Here is a tiny trained network, its code and every weight. The questions are about switching its units off for an input and a target symbol, where a switched-off unit gives its printed mean instead of its output.

import numpy as np


def w(rows, s, z=0):
    codes = np.array(rows[::2]) - 128.0
    scale = np.full(codes.shape[1], s)
    scale[-1] = z or s
    return codes * scale


def f(y):
    return y / 2 * (1 + np.tanh(0.7978845608 * (y + 0.044715 * y**3)))


def softmax(a):
    e = np.exp(a - a.max(-1, keepdims=True))
    return e / e.sum(-1, keepdims=True)


def log_softmax(a):
    a = a - a.max(-1, keepdims=True)
    return a - np.log(np.exp(a).sum(-1, keepdims=True))


def net(x, mask):
    ids = ['δεζηθμξπω'.index(c) for c in x.split()]
    T = len(ids)
    res = E[ids] + P[:T]
    q, k, v = (res @ M[0].T for M in (Q, K, V))
    z = softmax(np.where(np.tri(T) > 0, q @ k.T / 3**0.5, -1e9)) @ v
    res = res + np.where(mask[0], z, O[0][:, -1]) @ O[0][:, :-1]
    y = f(res @ A[0][:, :-1].T + A[0][:, -1])
    res = res + np.where(mask[1:17], y, B[0][:, -1]) @ B[0][:, :-1]
    return log_softmax(res[-1] @ U[:, :-1].T + U[:, -1])


Q, K, V, O, A, B = {}, {}, {}, {}, {}, {}
E = w([
[175,71,126],'δ',
[151,204,136],'ε',
[186,53,89],'ζ',
[85,74,93],'η',
[112,122,47],'θ',
[139,174,203],'μ',
[96,129,67],'ξ',
[196,9,48],'π',
[59,177,79],'ω',
],0.015)
P = w([
[9,128,71],'0',
[180,182,122],'1',
[126,57,140],'2',
[187,189,134],'3',
[114,50,144],'4',
[180,177,145],'5',
[111,56,141],'6',
[173,167,153],'7',
[96,62,137],'8',
],0.014)
Q[0] = w([
[87,111,85],'h1',
[51,32,101],'h1',
[67,1,36],'h1',
],0.009)
K[0] = w([
[38,181,5],'h1',
[67,116,172],'h1',
[141,126,17],'h1',
],0.015)
V[0] = w([
[226,74,207],'h1',
[151,61,17],'h1',
[122,1,39],'h1',
],0.0074)
O[0] = w([
[21,84,30,2],'h1',
[113,194,41,205],'h1',
[255,122,55,202],'h1',
],0.0088,0.0063)
A[0] = w([
[187,34,85,254],'n1',
[111,222,157,220],'n2',
[44,92,210,123],'n3',
[152,105,75,101],'n4',
[155,72,168,123],'n5',
[190,148,78,44],'n6',
[153,132,178,170],'n7',
[166,134,94,156],'n8',
[198,88,71,126],'n9',
[109,245,104,115],'n10',
[88,127,210,162],'n11',
[129,161,191,140],'n12',
[143,15,93,252],'n13',
[137,170,253,107],'n14',
[227,144,146,198],'n15',
[144,109,146,228],'n16',
],0.012,0.0045)
B[0] = w([
[83,188,112,240],'n1',
[111,1,151,177],'n2',
[217,51,93,161],'n3',
[168,130,88,175],'n4',
[54,68,191,144],'n5',
[175,38,149,211],'n6',
[87,107,151,153],'n7',
[107,116,179,194],'n8',
[155,157,95,236],'n9',
[87,87,211,170],'n10',
[205,184,87,158],'n11',
[78,92,82,151],'n12',
[79,167,95,190],'n13',
[69,151,26,171],'n14',
[83,102,209,248],'n15',
[104,155,112,155],'n16',
],0.0069,0.015)
U = w([
[87,178,104,176],'δ',
[5,108,103,209],'ε',
[151,143,103,135],'ζ',
[205,97,172,182],'η',
[216,43,187,34],'θ',
[87,65,72,2],'μ',
[181,42,201,248],'ξ',
[226,92,104,23],'π',
[49,66,204,83],'ω',
],0.011,0.0038)

Each question gives the input, a string of symbols that net reads in full, and the target symbol t.
The units are the heads (3 rows each of Q, K, V and O) and the neurons (one row each of A and B). Each row of codes is followed by its name. A weight is (code - 128) times the scale printed after its matrix; where a second scale follows, it is the last column's (O, A, B and U).
mask holds one flag per unit, heads first, then neurons. A switched-off unit (its flag False) gives its mean, the last column of its rows in O or B, instead of its output. The means were averaged over made-up inputs and are rounded, as every weight is.
A unit's drop is (log p(t) with every unit on - log p(t) with that unit switched off) / (log p(t) with every unit on - log p(t) with every unit switched off).
The circuit of an input: a set's keep is (log p(t) with only the set's units on - log p(t) with every unit switched off) / (log p(t) with every unit on - log p(t) with every unit switched off). Starting from the 12 units with the biggest drops (on a tie, the unit counted first), units are removed one at a time, each time the one whose removal leaves the highest keep (on an exact tie, the one counted first), for as long as the keep stays at least 0.8.
circuit, biggest first: the units of the circuit, biggest drop first
k most important neurons: the k neurons with the biggest drops, biggest first
drop when u is switched off: that unit's drop, to one decimal
input ξ ζ ε δ, target δ: circuit, biggest first	h1; n2; n6
input ω η ξ, target ω: 2 most important neurons	n15; n14
input ε δ ξ θ η, target ε: 3 most important neurons	n6; n13; n5
input ε π ε ζ ε π μ μ π, target ε: circuit, biggest first	n13; n1
input ξ π π ξ π η μ ζ θ, target ξ: circuit, biggest first	h1; n15
input μ ω ξ ξ, target ξ: 3 most important neurons	n1; n13; n2
input π ξ ζ, target π: 2 most important neurons	n6; n9
input π ε ζ π ζ π π π, target π: 3 most important neurons	n6; n4; n9
input π ζ ω θ ζ δ δ, target π: 4 most important neurons	n6; n9; n4; n10
input η π ξ π δ μ θ ε, target μ: 2 most important neurons	n14; n3
input ω θ ε ω θ, target ω: 2 most important neurons	n15; n5
input π μ η μ ε ε, target ε: drop when n6 is switched off	0.2
input ε π ξ θ η π ω ε ζ, target ε: drop when n14 is switched off	-0.1
input ω π θ η η θ ξ ω π, target ω: drop when h1 is switched off	1.1
